Below is a small trained network, with its code and all its weights. Each question gives an input and a target symbol and asks what happens when units are switched off, that is, made to give their printed mean instead of their output.

import numpy as np


def w(rows, s, z=0):
    codes = np.array(rows[::2]) - 128.0
    scale = np.full(codes.shape[1], s)
    scale[-1] = z or s
    return codes * scale


def norm(h):
    return h / np.sqrt((h * h).mean(-1, keepdims=True) + 1e-5)


def f(y):
    return np.maximum(y, 0)


def softmax(a):
    e = np.exp(a - a.max(-1, keepdims=True))
    return e / e.sum(-1, keepdims=True)


def log_softmax(a):
    a = a - a.max(-1, keepdims=True)
    return a - np.log(np.exp(a).sum(-1, keepdims=True))


def net(x, mask):
    ids = ['βδζηθμξψω'.index(c) for c in x.split()]
    T = len(ids)
    res = E[ids] + P[:T]
    r = norm(res)
    for j in range(2):
        rows = slice(2 * j, 2 * j + 2)
        q, k, v = (r @ M[0][rows].T for M in (Q, K, V))
        z = softmax(np.where(np.tri(T) > 0, q @ k.T / 2**0.5, -1e9)) @ v
        o = O[0][rows]
        res = res + np.where(mask[j], z, o[:, -1]) @ o[:, :-1]
    y = f(norm(res) @ A[0][:, :-1].T + A[0][:, -1])
    res = res + np.where(mask[2:10], y, B[0][:, -1]) @ B[0][:, :-1]
    return log_softmax(norm(res)[-1] @ U[:, :-1].T + U[:, -1])


Q, K, V, O, A, B = {}, {}, {}, {}, {}, {}
E = w([
[89,92,65],'β',
[77,192,103],'δ',
[86,49,39],'ζ',
[179,116,182],'η',
[67,174,42],'θ',
[111,100,95],'μ',
[2,95,174],'ξ',
[44,107,149],'ψ',
[211,183,77],'ω',
],0.023)
P = w([
[16,139,2],'0',
[89,145,47],'1',
[108,184,79],'2',
[230,248,125],'3',
[93,223,120],'4',
[90,212,126],'5',
],0.0051)
Q[0] = w([
[211,194,182],'head 1',
[219,172,105],'head 1',
[249,147,149],'head 2',
[73,237,102],'head 2',
],0.016)
K[0] = w([
[149,50,78],'head 1',
[117,59,114],'head 1',
[217,88,94],'head 2',
[177,252,113],'head 2',
],0.018)
V[0] = w([
[19,68,199],'head 1',
[131,103,81],'head 1',
[147,111,60],'head 2',
[10,119,181],'head 2',
],0.012)
O[0] = w([
[29,127,131,134],'head 1',
[175,97,134,247],'head 1',
[167,83,125,251],'head 2',
[93,152,249,248],'head 2',
],0.013,0.0026)
A[0] = w([
[95,135,192,253],'neuron 1',
[125,239,102,108],'neuron 2',
[90,64,240,48],'neuron 3',
[250,115,167,98],'neuron 4',
[58,217,91,151],'neuron 5',
[180,118,210,183],'neuron 6',
[86,224,106,209],'neuron 7',
[179,10,157,222],'neuron 8',
],0.016,0.0035)
B[0] = w([
[204,86,98,253],'neuron 1',
[148,3,136,185],'neuron 2',
[59,170,28,244],'neuron 3',
[46,154,76,235],'neuron 4',
[107,226,150,243],'neuron 5',
[179,167,69,187],'neuron 6',
[163,152,167,235],'neuron 7',
[179,161,199,240],'neuron 8',
],0.018,0.0068)
U = w([
[5,201,154,159],'β',
[178,198,213,177],'δ',
[90,101,170,117],'ζ',
[109,169,144,2],'η',
[112,203,185,25],'θ',
[68,131,91,114],'μ',
[22,174,153,111],'ξ',
[166,167,61,149],'ψ',
[104,88,132,139],'ω',
],0.011,0.0052)

Each question gives the input, a string of symbols that net reads in full, and the target symbol t.
The units are the heads (2 rows each of Q, K, V and O) and the neurons (one row each of A and B). Each row of codes is followed by its name. A weight is (code - 128) times the scale printed after its matrix; where a second scale follows, it is the last column's (O, A, B and U).
mask holds one flag per unit, heads first, then neurons. A switched-off unit (its flag False) gives its mean, the last column of its rows in O or B, instead of its output. The means were averaged over made-up inputs and are rounded, as every weight is.
A unit's drop is (log p(t) with every unit on - log p(t) with that unit switched off) / (log p(t) with every unit on - log p(t) with every unit switched off).
The circuit of an input: a set's keep is (log p(t) with only the set's units on - log p(t) with every unit switched off) / (log p(t) with every unit on - log p(t) with every unit switched off). Starting from all 10 units, units are removed one at a time, each time the one whose removal leaves the highest keep (on an exact tie, the one counted first), for as long as the keep stays at least 0.8.
circuit, biggest first: the units of the circuit, biggest drop first
unit that matters most: the unit with the biggest drop
k most important neurons: the k neurons with the biggest drops, biggest first
heads that matter: for each layer, one digit per head in row order, 1 if its drop is at least 0.15 and else 0, layers parted by /
drop of u: that unit's drop, to one decimal
input μ η ω μ η, target ψ: heads that matter : 10
input η θ μ ζ, target δ: unit that matters most : neuron 8
input μ η μ, target δ: circuit, biggest first : [neuron 8; neuron 3]
input ω θ ω η, target ψ: heads that matter : 01
input ω ω μ ψ, target ψ: heads that matter : 10
input μ β ω θ ξ, target ψ: circuit, biggest first : [head 1; neuron 1]
input θ μ θ θ, target δ: heads that matter : 00
input ψ μ β, target β: heads that matter : 10
input μ η β, target δ: 3 most important neurons : [neuron 4; neuron 3; neuron 8]
input θ ψ μ μ, target β: 4 most important neurons : [neuron 1; neuron 2; neuron 7; neuron 6]
input δ μ ω μ ψ, target ψ: 3 most important neurons : [neuron 1; neuron 6; neuron 4]
input ψ μ μ, target β: drop of head 1 : 1.0
input η θ μ, target δ: drop of neuron 8 : 0.2
input μ ζ δ, target δ: drop of neuron 1 : 0.1
input μ θ β, target δ: unit that matters most : neuron 8
